Below are the code and all the weights of a small trained network. Each question names an input and a class and asks about switching units off, where a switched-off unit gives its printed mean instead of its output.

import numpy as np


def w(rows, s, z=0):
    codes = np.array(rows[::2]) - 128.0
    scale = np.full(codes.shape[1], s)
    scale[-1] = z or s
    return codes * scale


def norm(h):
    return h / np.sqrt((h * h).mean(-1, keepdims=True) + 1e-5)


def f(y):
    return y / 2 * (1 + np.tanh(0.7978845608 * (y + 0.044715 * y**3)))


def log_softmax(a):
    a = a - a.max(-1, keepdims=True)
    return a - np.log(np.exp(a).sum(-1, keepdims=True))


def net(x, mask):
    res = np.array(x, float).reshape(1, 8) / 4 @ E
    u = 0
    for l in range(3):
        y = f(norm(res) @ A[l][:, :-1].T + A[l][:, -1])
        res = res + np.where(mask[u : u + 11], y, B[l][:, -1]) @ B[l][:, :-1]
        u += 11
    return log_softmax(norm(res)[-1] @ U[:, :-1].T + U[:, -1])


A, B = {}, {}
E = w([
[94,42,105,111],'x0',
[127,127,129,128],'x1',
[160,96,118,255],'x2',
[128,128,127,128],'x3',
[128,128,128,127],'x4',
[128,129,127,127],'x5',
[223,67,200,145],'x6',
[128,128,128,129],'x7',
],0.0058)
A[0] = w([
[67,138,93,243,65],'0.n1',
[90,141,93,92,71],'0.n2',
[71,62,135,166,33],'0.n3',
[190,102,127,157,69],'0.n4',
[160,104,164,218,42],'0.n5',
[145,106,97,119,109],'0.n6',
[190,98,118,137,100],'0.n7',
[205,99,149,80,139],'0.n8',
[144,33,143,102,138],'0.n9',
[154,149,138,93,134],'0.n10',
[80,5,94,117,252],'0.n11',
],0.011,0.0031)
B[0] = w([
[254,198,99,67,204],'0.n1',
[61,106,162,195,163],'0.n2',
[248,110,106,98,152],'0.n3',
[90,134,130,168,169],'0.n4',
[70,121,79,184,207],'0.n5',
[146,142,214,155,128],'0.n6',
[50,120,189,205,161],'0.n7',
[157,140,219,117,191],'0.n8',
[57,158,198,31,195],'0.n9',
[141,114,120,44,147],'0.n10',
[115,36,108,66,254],'0.n11',
],0.0064,0.006)
A[1] = w([
[198,194,132,162,59],'1.n1',
[125,183,134,39,140],'1.n2',
[78,49,111,133,85],'1.n3',
[144,48,158,159,68],'1.n4',
[39,135,148,72,105],'1.n5',
[166,129,177,140,96],'1.n6',
[128,161,254,112,61],'1.n7',
[75,38,122,114,127],'1.n8',
[88,105,35,58,128],'1.n9',
[133,104,121,191,109],'1.n10',
[130,40,213,97,253],'1.n11',
],0.0098,0.0033)
B[1] = w([
[114,158,77,160,153],'1.n1',
[109,74,140,248,192],'1.n2',
[117,142,82,192,165],'1.n3',
[69,121,60,157,152],'1.n4',
[92,148,143,160,191],'1.n5',
[105,71,98,124,136],'1.n6',
[254,80,155,85,175],'1.n7',
[100,160,55,138,193],'1.n8',
[220,61,138,197,202],'1.n9',
[62,105,184,62,138],'1.n10',
[105,187,33,134,254],'1.n11',
],0.007)
A[2] = w([
[109,149,155,168,1],'2.n1',
[118,143,172,216,40],'2.n2',
[163,82,66,78,64],'2.n3',
[42,195,164,145,220],'2.n4',
[154,158,94,195,138],'2.n5',
[130,168,158,193,68],'2.n6',
[109,164,151,148,78],'2.n7',
[121,124,122,115,21],'2.n8',
[92,51,148,104,153],'2.n9',
[179,57,61,96,54],'2.n10',
[58,152,141,10,30],'2.n11',
],0.011,0.0039)
B[2] = w([
[44,228,177,113,125],'2.n1',
[90,149,201,129,202],'2.n2',
[189,202,202,146,182],'2.n3',
[231,77,177,130,245],'2.n4',
[71,154,135,51,254],'2.n5',
[100,149,191,170,185],'2.n6',
[127,97,190,186,130],'2.n7',
[37,151,184,155,96],'2.n8',
[111,180,98,127,184],'2.n9',
[151,88,254,118,200],'2.n10',
[48,125,183,89,144],'2.n11',
],0.0073,0.0043)
U = w([
[86,172,210,175,177],'0',
[221,122,140,76,226],'1',
[68,91,32,138,167],'2',
[67,113,173,12,2],'3',
[156,253,52,146,12],'4',
],0.02,0.0034)

Each question gives the input, the list of numbers given to net, and the class t.
The units are the neurons (one row each of A and B). Each row of codes is followed by its name. A weight is (code - 128) times the scale printed after its matrix; where a second scale follows, it is the last column's (A, B and U).
mask holds one flag per neuron, layer by layer. A switched-off neuron (its flag False) gives its mean, the last column of its row in B, instead of its output. The means were averaged over made-up inputs and are rounded, as every weight is.
A unit's drop is (log p(t) with every unit on - log p(t) with that unit switched off) / (log p(t) with every unit on - log p(t) with every unit switched off).
The circuit of an input: a set's keep is (log p(t) with only the set's units on - log p(t) with every unit switched off) / (log p(t) with every unit on - log p(t) with every unit switched off). Starting from the 12 units with the biggest drops (on a tie, the unit counted first), units are removed one at a time, each time the one whose removal leaves the highest keep (on an exact tie, the one counted first), for as long as the keep stays at least 0.8.
units of the circuit, in order: the units of the circuit, biggest drop first
most important unit: the unit with the biggest drop
k most important neurons: the k neurons with the biggest drops, biggest first
k most important neurons of layer l: the k neurons of layer l with the biggest drops, biggest first
drop when u is switched off: that unit's drop, to one decimal
input [2,-4,-1,-3,7,-8,0,-3], class 2: most important neuron of layer 1 -> [1.n11]
input [1,-6,8,4,3,-5,-3,-7], class 1: 2 most important neurons of layer 0 -> [0.n1; 0.n3]
input [-1,7,-5,-3,-7,6,1,2], class 1: 2 most important neurons -> [0.n5; 1.n7]
input [-5,-3,1,-7,-3,6,8,0], class 0: 2 most important neurons of layer 1 -> [1.n9; 1.n4]
input [0,-7,-4,5,-8,5,-7,1], class 0: 2 most important neurons of layer 1 -> [1.n11; 1.n5]
input [-7,-1,-8,6,8,-8,0,-4], class 0: 4 most important neurons -> [1.n2; 0.n11; 0.n1; 0.n9]
input [8,1,8,-7,-4,1,-1,-4], class 1: 3 most important neurons -> [0.n1; 0.n3; 2.n10]
input [2,2,8,6,4,-6,-3,1], class 1: 3 most important neurons -> [0.n1; 1.n11; 2.n10]
input [2,-4,0,4,3,8,4,5], class 3: 2 most important neurons -> [0.n9; 0.n8]
input [2,4,1,-5,-1,-6,-8,-5], class 1: units of the circuit, in order -> [0.n1; 1.n9; 2.n10]
input [4,4,-1,-7,-8,3,1,-5], class 3: 3 most important neurons of layer 0 -> [0.n9; 0.n5; 0.n3]
input [2,3,8,-7,-3,3,-2,7], class 1: 2 most important neurons -> [0.n1; 1.n11]
input [8,3,6,-4,-5,-4,-2,1], class 1: 2 most important neurons -> [0.n1; 0.n3]
input [-6,-3,1,-2,-5,3,6,1], class 0: 3 most important neurons of layer 0 -> [0.n5; 0.n1; 0.n11]
input [-8,7,-1,-3,1,-5,-7,-8], class 0: most important unit -> 1.n11
input [8,-5,-1,-7,-3,0,8,5], class 3: 2 most important neurons of layer 0 -> [0.n9; 0.n8]
input [3,5,-1,4,5,3,8,2], class 3: 2 most important neurons -> [0.n9; 1.n9]
input [6,-8,1,3,8,1,-2,8], class 1: 3 most important neurons -> [0.n3; 2.n10; 2.n3]
input [3,-2,0,-8,-5,8,6,-6], class 3: 3 most important neurons -> [0.n9; 0.n8; 2.n11]
input [2,-5,7,3,-8,6,7,-5], class 2: most important unit -> 1.n4
input [0,0,7,-8,-2,8,-7,-7], class 4: 2 most important neurons of layer 1 -> [1.n7; 1.n1]
input [0,-1,-1,5,1,-5,-6,0], class 0: 2 most important neurons -> [1.n11; 0.n11]
input [5,-8,0,5,-4,-5,5,6], class 3: 2 most important neurons -> [0.n9; 0.n8]
input [0,-8,8,1,0,-4,-6,2], class 4: drop when 0.n1 is switched off -> 2.1
input [6,-6,-4,5,4,8,8,6], class 3: drop when 0.n9 is switched off -> 0.3
input [7,-8,-2,-4,6,8,4,-4], class 3: drop when 0.n9 is switched off -> 0.7
